Below are the code and all the weights of a small trained network. Each question names an input and a target symbol and asks about switching units off, where a switched-off unit gives its printed mean instead of its output.

import numpy as np


def w(rows, s, z=0):
    codes = np.array(rows[::2]) - 128.0
    scale = np.full(codes.shape[1], s)
    scale[-1] = z or s
    return codes * scale


def norm(h):
    return h / np.sqrt((h * h).mean(-1, keepdims=True) + 1e-5)


def f(y):
    return y / 2 * (1 + np.tanh(0.7978845608 * (y + 0.044715 * y**3)))


def softmax(a):
    e = np.exp(a - a.max(-1, keepdims=True))
    return e / e.sum(-1, keepdims=True)


def log_softmax(a):
    a = a - a.max(-1, keepdims=True)
    return a - np.log(np.exp(a).sum(-1, keepdims=True))


def net(x, mask):
    ids = ['αβδεζηθλμπσφψω'.index(c) for c in x.split()]
    T = len(ids)
    res = E[ids] + P[:T]
    u = 0
    for l in range(3):
        q, k, v = (norm(res) @ M[l].T for M in (Q, K, V))
        z = softmax(np.where(np.tri(T) > 0, q @ k.T / 4**0.5, -1e9)) @ v
        res = res + np.where(mask[u], z, O[l][:, -1]) @ O[l][:, :-1]
        u += 1
        y = f(norm(res) @ A[l][:, :-1].T + A[l][:, -1])
        res = res + np.where(mask[u : u + 8], y, B[l][:, -1]) @ B[l][:, :-1]
        u += 8
    return log_softmax(norm(res)[-1] @ U[:, :-1].T + U[:, -1])


Q, K, V, O, A, B = {}, {}, {}, {}, {}, {}
E = w([
[115,194,138,115,79,182],'α',
[104,122,102,158,154,86],'β',
[195,125,142,114,133,174],'δ',
[170,169,171,106,117,184],'ε',
[112,97,86,143,161,79],'ζ',
[79,62,161,150,153,161],'η',
[58,109,50,103,22,134],'θ',
[137,97,108,78,105,93],'λ',
[107,110,101,138,165,78],'μ',
[218,121,164,118,156,157],'π',
[237,62,133,137,210,56],'σ',
[144,138,165,85,71,29],'φ',
[148,251,145,137,114,114],'ψ',
[33,159,79,207,123,80],'ω',
],0.02)
P = w([
[85,172,66,5,168,80],'0',
[53,93,90,65,59,91],'1',
[153,138,62,54,157,98],'2',
[71,71,120,128,53,103],'3',
[234,121,37,157,214,106],'4',
[123,74,92,205,40,103],'5',
[158,106,23,71,83,175],'6',
],0.011)
Q[0] = w([
[200,123,81,161,59,87],'L0H1',
[142,94,2,112,33,5],'L0H1',
[81,121,186,238,134,230],'L0H1',
[110,180,36,137,172,218],'L0H1',
],0.0058)
K[0] = w([
[160,136,93,212,48,82],'L0H1',
[217,186,171,255,26,59],'L0H1',
[51,64,224,86,118,131],'L0H1',
[216,45,123,146,241,134],'L0H1',
],0.0064)
V[0] = w([
[171,108,229,10,115,96],'L0H1',
[180,198,214,132,76,68],'L0H1',
[196,179,3,14,146,116],'L0H1',
[147,110,189,92,196,194],'L0H1',
],0.0058)
O[0] = w([
[180,167,143,145,147,159,159],'L0H1',
[167,105,179,135,106,56,197],'L0H1',
[11,126,228,40,118,163,255],'L0H1',
[103,124,1,150,104,73,51],'L0H1',
],0.0093,0.0058)
A[0] = w([
[102,157,54,90,86,185,159],'L0N1',
[218,149,66,105,148,75,226],'L0N2',
[121,92,218,150,175,200,119],'L0N3',
[119,201,165,195,73,127,3],'L0N4',
[171,153,185,118,99,217,94],'L0N5',
[122,156,135,36,128,66,123],'L0N6',
[142,141,115,175,4,184,186],'L0N7',
[154,126,12,255,114,209,37],'L0N8',
],0.0077,0.0039)
B[0] = w([
[159,90,145,69,135,77,166],'L0N1',
[96,127,190,123,104,48,173],'L0N2',
[41,100,75,138,144,167,141],'L0N3',
[36,125,183,187,188,202,147],'L0N4',
[173,135,210,201,162,169,159],'L0N5',
[126,75,48,157,89,97,253],'L0N6',
[182,68,193,113,149,72,178],'L0N7',
[180,79,103,142,1,164,131],'L0N8',
],0.0077,0.0055)
Q[1] = w([
[202,184,75,7,155,122],'L1H1',
[36,120,109,201,167,174],'L1H1',
[140,61,136,131,130,66],'L1H1',
[136,165,89,146,121,139],'L1H1',
],0.011)
K[1] = w([
[198,229,9,64,193,125],'L1H1',
[95,101,141,2,90,119],'L1H1',
[139,167,143,229,43,86],'L1H1',
[182,114,149,46,120,211],'L1H1',
],0.0098)
V[1] = w([
[182,181,112,87,130,166],'L1H1',
[70,254,119,131,144,91],'L1H1',
[124,85,151,90,127,93],'L1H1',
[76,138,95,141,69,133],'L1H1',
],0.013)
O[1] = w([
[109,51,255,116,75,142,74],'L1H1',
[145,110,136,251,119,140,254],'L1H1',
[167,141,92,74,176,216,236],'L1H1',
[173,146,108,170,57,82,150],'L1H1',
],0.0097,0.0066)
A[1] = w([
[96,25,196,120,131,62,196],'L1N1',
[82,67,6,165,176,25,250],'L1N2',
[80,219,146,181,56,70,226],'L1N3',
[46,138,212,135,183,36,33],'L1N4',
[190,173,157,94,63,184,60],'L1N5',
[141,107,106,105,121,239,242],'L1N6',
[234,32,96,86,124,101,207],'L1N7',
[2,84,85,99,190,64,76],'L1N8',
],0.0089,0.002)
B[1] = w([
[65,103,111,137,92,50,197],'L1N1',
[149,37,42,71,194,152,254],'L1N2',
[162,102,87,96,190,113,250],'L1N3',
[83,53,168,32,75,131,168],'L1N4',
[191,122,108,121,175,133,170],'L1N5',
[151,130,109,208,132,61,167],'L1N6',
[88,244,157,88,27,87,228],'L1N7',
[79,119,155,164,202,122,181],'L1N8',
],0.011,0.0063)
Q[2] = w([
[195,106,12,120,183,140],'L2H1',
[177,23,159,18,94,100],'L2H1',
[107,211,69,97,104,89],'L2H1',
[189,255,107,93,90,119],'L2H1',
],0.0077)
K[2] = w([
[116,31,60,98,147,113],'L2H1',
[32,210,158,60,165,156],'L2H1',
[142,123,119,171,184,89],'L2H1',
[162,134,86,91,167,2],'L2H1',
],0.0082)
V[2] = w([
[97,119,120,94,172,2],'L2H1',
[190,158,119,128,93,17],'L2H1',
[194,140,107,133,50,154],'L2H1',
[10,167,84,127,59,96],'L2H1',
],0.0082)
O[2] = w([
[82,164,132,148,109,165,254],'L2H1',
[136,226,171,147,200,113,166],'L2H1',
[139,40,165,59,255,118,66],'L2H1',
[233,112,150,139,122,139,95],'L2H1',
],0.009,0.0067)
A[2] = w([
[123,175,162,171,96,229,115],'L2N1',
[108,37,135,217,153,131,150],'L2N2',
[125,70,69,141,90,18,84],'L2N3',
[174,152,85,151,201,127,145],'L2N4',
[157,43,172,147,129,49,111],'L2N5',
[44,112,25,120,155,104,126],'L2N6',
[94,50,91,128,248,145,62],'L2N7',
[163,78,82,80,50,187,2],'L2N8',
],0.012,0.0062)
B[2] = w([
[113,115,118,154,148,156,162],'L2N1',
[100,250,163,113,119,87,165],'L2N2',
[127,55,116,120,140,183,213],'L2N3',
[126,91,117,108,68,113,188],'L2N4',
[84,94,83,147,116,138,157],'L2N5',
[128,133,151,152,236,87,255],'L2N6',
[57,210,148,80,235,95,196],'L2N7',
[144,94,136,122,117,191,135],'L2N8',
],0.014,0.008)
U = w([
[75,153,82,94,196,93,162],'α',
[182,88,12,200,137,118,253],'β',
[121,65,131,45,103,221,172],'δ',
[87,14,163,140,76,62,210],'ε',
[133,139,77,149,80,179,143],'ζ',
[175,206,116,52,67,50,70],'η',
[221,77,154,141,108,131,178],'θ',
[161,109,136,138,118,163,118],'λ',
[136,135,77,167,79,158,139],'μ',
[60,132,148,49,83,198,45],'π',
[103,188,115,102,120,249,72],'σ',
[210,102,207,152,161,138,141],'φ',
[56,157,194,242,96,101,94],'ψ',
[197,139,85,242,107,25,31],'ω',
],0.013,0.0054)

Each question gives the input, a string of symbols that net reads in full, and the target symbol t.
The units are the heads (4 rows each of Q, K, V and O) and the neurons (one row each of A and B). Each row of codes is followed by its name. A weight is (code - 128) times the scale printed after its matrix; where a second scale follows, it is the last column's (O, A, B and U).
mask holds one flag per unit, layer by layer, with each layer's heads first. A switched-off unit (its flag False) gives its mean, the last column of its rows in O or B, instead of its output. The means were averaged over made-up inputs and are rounded, as every weight is.
A unit's drop is (log p(t) with every unit on - log p(t) with that unit switched off) / (log p(t) with every unit on - log p(t) with every unit switched off).
The circuit of an input: a set's keep is (log p(t) with only the set's units on - log p(t) with every unit switched off) / (log p(t) with every unit on - log p(t) with every unit switched off). Starting from the 12 units with the biggest drops (on a tie, the unit counted first), units are removed one at a time, each time the one whose removal leaves the highest keep (on an exact tie, the one counted first), for as long as the keep stays at least 0.8.
circuit, biggest first: the units of the circuit, biggest drop first
k most important neurons: the k neurons with the biggest drops, biggest first
top k neurons in layer l: the k neurons of layer l with the biggest drops, biggest first
input ψ μ θ, target ε: circuit, biggest first	L0N1, L1H1
input θ ψ φ σ, target ε: 2 most important neurons	L1N1, L0N5
input ψ ψ η ψ, target ψ: circuit, biggest first	L0H1, L1H1, L0N4
input ψ π η σ ψ, target η: circuit, biggest first	L2N6, L2N4
input σ ψ ψ ζ η θ, target δ: 2 most important neurons	L2N3, L2N8
input σ φ σ, target η: circuit, biggest first	L1N7
input ψ ω μ φ β φ, target η: 2 most important neurons	L1N7, L2N6
input ψ ψ θ ψ, target ψ: top 3 neurons in layer 1	L1N2, L1N7, L1N4
input θ ψ ψ σ π, target ψ: top 3 neurons in layer 0	L0N3, L0N2, L0N7
input η ω β σ, target β: circuit, biggest first	L1H1, L2N3
input ψ ω ψ ψ, target ω: circuit, biggest first	L1H1, L2N7
input θ θ ψ, target θ: top 2 neurons in layer 2	L2N7, L2N6
input ψ φ ψ μ ψ σ ε, target ψ: circuit, biggest first	L1H1, L2N2
input β θ ψ, target β: 2 most important neurons	L1N7, L0N6
input σ ψ δ, target σ: top neuron in layer 2	L2N3
input π β ψ, target π: circuit, biggest first	L1H1, L2N6
input ψ ψ η σ φ η, target β: top 2 neurons in layer 1	L1N7, L1N6
input ζ ψ σ ψ π, target σ: 2 most important neurons	L2N6, L1N2
input η ε α, target η: 2 most important neurons	L0N1, L1N2
input η β ψ θ ψ ψ φ, target ε: circuit, biggest first	L1H1
input σ ω π, target σ: top 2 neurons in layer 2	L2N1, L2N6
input π φ θ, target η: 2 most important neurons	L1N7, L1N2
input ψ ζ φ σ η ψ, target σ: 2 most important neurons	L0N4, L2N6
input φ ψ φ η ψ, target φ: 2 most important neurons	L1N2, L0N2
input β ψ δ ω φ, target β: circuit, biggest first	L1H1, L2N3
input φ δ θ ψ, target δ: top 2 neurons in layer 1	L1N4, L1N7
input φ ψ θ α, target ψ: 2 most important neurons	L1N6, L0N5
